Below is a small trained network, with its code and all its weights. Each question gives an input and a class and asks what happens when units are switched off, that is, made to give their printed mean instead of their output.

import numpy as np


def w(rows, s, z=0):
    codes = np.array(rows[::2]) - 128.0
    scale = np.full(codes.shape[1], s)
    scale[-1] = z or s
    return codes * scale


def norm(h):
    return h / np.sqrt((h * h).mean(-1, keepdims=True) + 1e-5)


def f(y):
    return np.maximum(y, 0)


def log_softmax(a):
    a = a - a.max(-1, keepdims=True)
    return a - np.log(np.exp(a).sum(-1, keepdims=True))


def net(x, mask):
    res = np.array(x, float).reshape(1, 2) / 4 @ E
    u = 0
    for l in range(2):
        y = f(norm(res) @ A[l][:, :-1].T + A[l][:, -1])
        res = res + np.where(mask[u : u + 7], y, B[l][:, -1]) @ B[l][:, :-1]
        u += 7
    return log_softmax(norm(res)[-1] @ U[:, :-1].T + U[:, -1])


A, B = {}, {}
E = w([
[141,2,109,118,57],'x0',
[160,94,209,81,11],'x1',
],0.0066)
A[0] = w([
[95,6,173,201,242,199],'L0N1',
[81,99,204,90,81,208],'L0N2',
[94,75,105,202,207,106],'L0N3',
[40,126,193,37,9,154],'L0N4',
[158,53,147,179,109,2],'L0N5',
[1,191,210,151,188,136],'L0N6',
[147,156,156,170,91,99],'L0N7',
],0.0066,0.00088)
B[0] = w([
[127,164,182,172,187,192],'L0N1',
[62,134,129,136,73,212],'L0N2',
[94,240,87,199,80,193],'L0N3',
[119,76,94,57,119,253],'L0N4',
[97,75,193,69,58,178],'L0N5',
[255,152,51,67,99,198],'L0N6',
[80,64,71,150,208,152],'L0N7',
],0.0058,0.0064)
A[1] = w([
[250,186,176,111,92,139],'L1N1',
[134,175,92,95,132,184],'L1N2',
[118,143,80,158,187,255],'L1N3',
[73,150,101,164,162,160],'L1N4',
[114,122,121,162,80,202],'L1N5',
[141,124,52,141,76,190],'L1N6',
[82,103,104,145,50,106],'L1N7',
],0.011,0.002)
B[1] = w([
[167,150,63,99,143,202],'L1N1',
[191,177,3,168,210,211],'L1N2',
[186,108,154,12,62,238],'L1N3',
[111,69,132,54,75,206],'L1N4',
[45,164,139,188,203,195],'L1N5',
[86,152,196,192,160,211],'L1N6',
[218,166,144,174,129,253],'L1N7',
],0.0061)
U = w([
[98,42,201,118,16,185],'0',
[113,108,173,254,193,157],'1',
[251,225,16,40,164,194],'2',
[142,112,139,128,237,2],'3',
[191,114,136,143,181,6],'4',
[137,87,121,121,234,5],'5',
[83,108,74,94,147,98],'6',
],0.013,0.0074)

Each question gives the input, the list of numbers given to net, and the class t.
The units are the neurons (one row each of A and B). Each row of codes is followed by its name. A weight is (code - 128) times the scale printed after its matrix; where a second scale follows, it is the last column's (A, B and U).
mask holds one flag per neuron, layer by layer. A switched-off neuron (its flag False) gives its mean, the last column of its row in B, instead of its output. The means were averaged over made-up inputs and are rounded, as every weight is.
A unit's drop is (log p(t) with every unit on - log p(t) with that unit switched off) / (log p(t) with every unit on - log p(t) with every unit switched off).
most important unit: the unit with the biggest drop
top k neurons: the k neurons with the biggest drops, biggest first
k most important neurons of layer l: the k neurons of layer l with the biggest drops, biggest first
drop when u is switched off: that unit's drop, to one decimal
input [-1,4], class 0: most important unit : L0N4
input [4,-5], class 6: top 4 neurons : (L0N6, L1N7, L0N3, L1N4)
input [3,-3], class 0: 3 most important neurons of layer 1 : (L1N4, L1N2, L1N3)
input [5,-7], class 6: top 3 neurons : (L1N7, L0N6, L1N4)
input [-3,5], class 0: 3 most important neurons of layer 1 : (L1N2, L1N1, L1N3)
input [8,-8], class 0: 2 most important neurons of layer 1 : (L1N4, L1N3)
input [4,0], class 0: top 3 neurons : (L0N5, L0N3, L1N2)
input [4,-4], class 0: 3 most important neurons of layer 1 : (L1N4, L1N3, L1N2)
input [2,-1], class 1: top 2 neurons : (L0N5, L1N3)
input [0,3], class 0: drop when L0N4 is switched off : 0.1
